Below is a small trained network, with its code and all its weights. Each question gives an input and a target symbol and asks what happens when units are switched off, that is, made to give their printed mean instead of their output.

import numpy as np


def w(rows, s, z=0):
    codes = np.array(rows[::2]) - 128.0
    scale = np.full(codes.shape[1], s)
    scale[-1] = z or s
    return codes * scale


def norm(h):
    return h / np.sqrt((h * h).mean(-1, keepdims=True) + 1e-5)


def f(y):
    return np.maximum(y, 0)


def softmax(a):
    e = np.exp(a - a.max(-1, keepdims=True))
    return e / e.sum(-1, keepdims=True)


def log_softmax(a):
    a = a - a.max(-1, keepdims=True)
    return a - np.log(np.exp(a).sum(-1, keepdims=True))


def net(x, mask):
    ids = ['ΘΛΞαβγεζτφψ'.index(c) for c in x.split()]
    T = len(ids)
    res = E[ids] + P[:T]
    r = norm(res)
    for j in range(3):
        rows = slice(4 * j, 4 * j + 4)
        q, k, v = (r @ M[0][rows].T for M in (Q, K, V))
        z = softmax(np.where(np.tri(T) > 0, q @ k.T / 4**0.5, -1e9)) @ v
        o = O[0][rows]
        res = res + np.where(mask[j], z, o[:, -1]) @ o[:, :-1]
    y = f(norm(res) @ A[0][:, :-1].T + A[0][:, -1])
    res = res + np.where(mask[3:11], y, B[0][:, -1]) @ B[0][:, :-1]
    return log_softmax(norm(res)[-1] @ U[:, :-1].T + U[:, -1])


Q, K, V, O, A, B = {}, {}, {}, {}, {}, {}
E = w([
[191,110,160,206],'Θ',
[101,122,108,147],'Λ',
[218,137,61,119],'Ξ',
[106,112,134,107],'α',
[149,137,137,106],'β',
[110,52,145,125],'γ',
[161,66,89,148],'ε',
[156,49,131,80],'ζ',
[129,221,139,254],'τ',
[127,161,113,136],'φ',
[119,161,129,104],'ψ',
],0.023)
P = w([
[4,142,97,88],'0',
[31,111,91,100],'1',
[23,116,105,84],'2',
[33,116,94,90],'3',
[25,118,104,89],'4',
[15,116,112,84],'5',
[22,111,105,90],'6',
[20,112,117,94],'7',
[22,108,113,86],'8',
[27,103,99,89],'9',
[28,105,102,83],'10',
[26,103,101,87],'11',
],0.0032)
Q[0] = w([
[159,117,130,141],'h0',
[133,145,181,57],'h0',
[124,104,17,205],'h0',
[193,128,186,125],'h0',
[129,122,122,145],'h1',
[166,181,149,203],'h1',
[91,125,87,205],'h1',
[100,135,135,141],'h1',
[156,154,194,74],'h2',
[123,185,133,119],'h2',
[100,52,252,107],'h2',
[199,59,119,75],'h2',
],0.015)
K[0] = w([
[110,60,136,145],'h0',
[100,102,84,9],'h0',
[132,132,178,196],'h0',
[94,116,82,103],'h0',
[65,184,126,145],'h1',
[131,114,45,12],'h1',
[60,92,33,133],'h1',
[95,181,120,112],'h1',
[138,166,157,25],'h2',
[144,182,202,154],'h2',
[72,78,197,64],'h2',
[136,97,63,61],'h2',
],0.012)
V[0] = w([
[175,148,131,149],'h0',
[139,143,165,159],'h0',
[115,86,139,137],'h0',
[110,125,157,129],'h0',
[75,141,114,136],'h1',
[142,127,170,154],'h1',
[73,129,78,100],'h1',
[128,146,138,128],'h1',
[121,91,104,107],'h2',
[125,168,254,106],'h2',
[143,125,149,162],'h2',
[152,131,155,113],'h2',
],0.014)
O[0] = w([
[126,126,171,100,227],'h0',
[97,111,254,26,229],'h0',
[139,109,146,107,158],'h0',
[120,128,156,134,138],'h0',
[75,134,150,33,93],'h1',
[141,72,86,165,180],'h1',
[166,183,175,150,48],'h1',
[129,119,105,98,108],'h1',
[140,104,155,48,252],'h2',
[164,101,56,173,22],'h2',
[112,118,138,215,66],'h2',
[148,86,80,141,121],'h2',
],0.0062,0.0018)
A[0] = w([
[169,196,113,48,86],'n0',
[133,36,144,84,67],'n1',
[192,196,147,65,2],'n2',
[117,188,113,209,126],'n3',
[189,162,232,71,214],'n4',
[136,228,192,254,231],'n5',
[51,139,48,137,45],'n6',
[171,127,73,210,158],'n7',
],0.0098,0.0047)
B[0] = w([
[56,142,115,231,162],'n0',
[126,237,166,194,182],'n1',
[111,50,89,131,146],'n2',
[110,125,75,53,160],'n3',
[160,66,114,197,255],'n4',
[183,88,104,1,251],'n5',
[128,30,119,124,159],'n6',
[169,180,197,96,179],'n7',
],0.0084,0.0076)
U = w([
[235,104,181,126,2],'Θ',
[56,186,188,72,119],'Λ',
[158,141,120,252,86],'Ξ',
[38,110,70,148,69],'α',
[211,176,57,160,61],'β',
[40,116,160,195,90],'γ',
[119,146,223,200,100],'ε',
[154,38,128,100,233],'ζ',
[174,244,141,112,166],'τ',
[131,142,123,46,220],'φ',
[97,167,47,76,76],'ψ',
],0.016,0.0061)

Each question gives the input, a string of symbols that net reads in full, and the target symbol t.
The units are the heads (4 rows each of Q, K, V and O) and the neurons (one row each of A and B). Each row of codes is followed by its name. A weight is (code - 128) times the scale printed after its matrix; where a second scale follows, it is the last column's (O, A, B and U).
mask holds one flag per unit, heads first, then neurons. A switched-off unit (its flag False) gives its mean, the last column of its rows in O or B, instead of its output. The means were averaged over made-up inputs and are rounded, as every weight is.
A unit's drop is (log p(t) with every unit on - log p(t) with that unit switched off) / (log p(t) with every unit on - log p(t) with every unit switched off).
unit that matters most: the unit with the biggest drop
top k neurons: the k neurons with the biggest drops, biggest first
heads that matter: for each layer, one digit per head in row order, 1 if its drop is at least 0.15 and else 0, layers parted by /
drop of u: that unit's drop, to one decimal
input α γ Λ φ Ξ β ζ β β, target τ: heads that matter : 111
input Λ φ ε ψ ψ, target α: heads that matter : 000
input τ Λ Ξ Ξ Λ, target φ: unit that matters most : h2
input ζ Θ φ β Θ α ε β ζ β ψ, target ζ: top 3 neurons : [n6; n1; n0]
input ψ α γ, target ε: heads that matter : 010
input Θ Θ φ, target ζ: heads that matter : 111
input ε α α, target γ: heads that matter : 011
input ψ α ε φ ε τ τ ε, target ε: heads that matter : 000
input α φ Θ φ β τ ε Θ Θ τ Λ α, target α: top 2 neurons : [n5; n1]
input ζ ψ Λ, target Λ: heads that matter : 011
input Λ α β β ε, target Ξ: top 2 neurons : [n5; n4]
input γ ζ Θ Θ ε φ β ε φ, target ζ: top 2 neurons : [n1; n4]
input α ε Λ ψ, target α: top 2 neurons : [n0; n2]
input β Θ α Λ α β, target β: heads that matter : 001
input α ψ ζ α, target α: heads that matter : 100
input β Θ β ε Λ, target Λ: unit that matters most : h0
input γ α β, target β: heads that matter : 101
input α α ε ε, target Ξ: top 4 neurons : [n5; n1; n4; n7]
input Ξ α Λ γ Ξ ζ, target Θ: top 2 neurons : [n1; n5]
input β α ε φ τ Ξ Λ α ψ, target ψ: top 2 neurons : [n4; n0]
input Θ Λ Θ α ε ε ε ψ τ, target τ: top neuron : [n6]
input τ Ξ Λ, target φ: drop of h2 : 1.4
input ψ γ β ψ φ γ, target ε: drop of n1 : 0.5
input β ψ α β γ Θ Ξ, target Ξ: drop of n0 : 0.8
